Here is a tiny trained network, its code and every weight. The questions are about switching its units off for an input and a class, where a switched-off unit gives its printed mean instead of its output.

import numpy as np


def w(rows, s, z=0):
    codes = np.array(rows[::2]) - 128.0
    scale = np.full(codes.shape[1], s)
    scale[-1] = z or s
    return codes * scale


def f(y):
    return y / 2 * (1 + np.tanh(0.7978845608 * (y + 0.044715 * y**3)))


def log_softmax(a):
    a = a - a.max(-1, keepdims=True)
    return a - np.log(np.exp(a).sum(-1, keepdims=True))


def net(x, mask):
    res = np.array(x, float).reshape(1, 7) / 4 @ E
    y = f(res @ A[0][:, :-1].T + A[0][:, -1])
    res = res + np.where(mask, y, B[0][:, -1]) @ B[0][:, :-1]
    return log_softmax(res[-1] @ U[:, :-1].T + U[:, -1])


A, B = {}, {}
E = w([
[109,76,83,253,188,21,154,109],'x0',
[165,53,115,53,242,144,42,174],'x1',
[78,108,159,141,138,153,143,166],'x2',
[62,116,223,63,204,142,169,74],'x3',
[68,42,151,158,111,87,197,174],'x4',
[68,204,154,198,134,233,112,161],'x5',
[146,83,85,155,193,131,66,179],'x6',
],0.0067)
A[0] = w([
[166,134,71,157,99,64,127,102,170],'neuron 0',
[99,18,89,170,202,78,113,179,227],'neuron 1',
[110,11,103,174,213,90,107,172,225],'neuron 2',
[38,172,164,216,97,141,211,110,164],'neuron 3',
[168,151,66,201,96,48,116,81,192],'neuron 4',
[83,180,126,185,116,118,163,110,200],'neuron 5',
[175,186,100,142,109,193,66,181,161],'neuron 6',
[177,145,73,172,89,73,125,83,108],'neuron 7',
[184,173,72,170,96,70,119,93,139],'neuron 8',
[141,183,95,134,99,192,45,174,146],'neuron 9',
[147,183,155,56,159,254,55,126,249],'neuron 10',
[72,111,144,123,48,125,240,126,254],'neuron 11',
[121,123,207,54,234,141,124,71,136],'neuron 12',
[10,184,191,184,97,163,190,113,169],'neuron 13',
],0.0069,0.0022)
B[0] = w([
[168,121,88,149,126,106,156,90,178],'neuron 0',
[142,29,117,193,218,43,103,172,252],'neuron 1',
[136,27,121,182,253,41,98,198,254],'neuron 2',
[63,196,181,248,98,116,209,147,229],'neuron 3',
[160,135,78,182,137,108,173,65,201],'neuron 4',
[113,170,139,209,115,147,153,114,182],'neuron 5',
[149,172,59,182,73,191,71,192,192],'neuron 6',
[152,150,73,132,128,104,159,85,174],'neuron 7',
[178,167,67,152,116,120,153,82,180],'neuron 8',
[148,182,89,167,103,189,98,196,190],'neuron 9',
[119,192,118,79,159,204,46,139,245],'neuron 10',
[96,106,192,128,30,90,184,177,222],'neuron 11',
[88,130,211,71,208,111,95,59,214],'neuron 12',
[26,187,191,158,123,148,147,157,237],'neuron 13',
],0.0069,0.0072)
U = w([
[155,190,91,118,84,218,31,205,85],'0',
[32,180,199,198,70,127,197,146,50],'1',
[142,22,124,169,206,65,105,185,179],'2',
[224,161,61,163,91,95,172,21,93],'3',
[100,155,194,2,197,154,81,38,65],'4',
[170,62,173,8,2,69,175,141,250],'5',
],0.0067,0.0018)

Each question gives the input, the list of numbers given to net, and the class t.
The units are the neurons (one row each of A and B). Each row of codes is followed by its name. A weight is (code - 128) times the scale printed after its matrix; where a second scale follows, it is the last column's (A, B and U).
mask holds one flag per neuron, in row order. A switched-off neuron (its flag False) gives its mean, the last column of its row in B, instead of its output. The means were averaged over made-up inputs and are rounded, as every weight is.
A unit's drop is (log p(t) with every unit on - log p(t) with that unit switched off) / (log p(t) with every unit on - log p(t) with every unit switched off).
The circuit of an input: a set's keep is (log p(t) with only the set's units on - log p(t) with every unit switched off) / (log p(t) with every unit on - log p(t) with every unit switched off). Starting from the 12 units with the biggest drops (on a tie, the unit counted first), units are removed one at a time, each time the one whose removal leaves the highest keep (on an exact tie, the one counted first), for as long as the keep stays at least 0.8.
circuit, biggest first: the units of the circuit, biggest drop first
top k neurons: the k neurons with the biggest drops, biggest first
drop when u is switched off: that unit's drop, to one decimal
input [-1,8,-2,6,3,0,-1], class 4: circuit, biggest first	(neuron 12)
input [1,8,-3,-4,1,7,-1], class 0: top 3 neurons	(neuron 6; neuron 9; neuron 10)
input [-2,-4,2,7,0,-3,4], class 4: circuit, biggest first	(neuron 12; neuron 3; neuron 1)
input [2,0,6,-5,-1,5,2], class 0: top 3 neurons	(neuron 6; neuron 9; neuron 11)
input [-2,7,-7,-3,-4,-3,5], class 0: top 2 neurons	(neuron 10; neuron 6)
input [6,2,-3,2,-8,4,1], class 0: circuit, biggest first	(neuron 1; neuron 2; neuron 3)
input [-7,1,6,4,-1,4,-5], class 4: top 2 neurons	(neuron 10; neuron 12)
input [2,5,-5,2,-5,4,0], class 0: top 2 neurons	(neuron 6; neuron 9)
input [-8,-4,4,0,5,0,8], class 0: drop when neuron 3 is switched off	0.2
input [1,1,2,3,-3,2,-2], class 4: drop when neuron 7 is switched off	0.0
input [1,-1,-8,1,-3,1,6], class 3: drop when neuron 2 is switched off	0.1
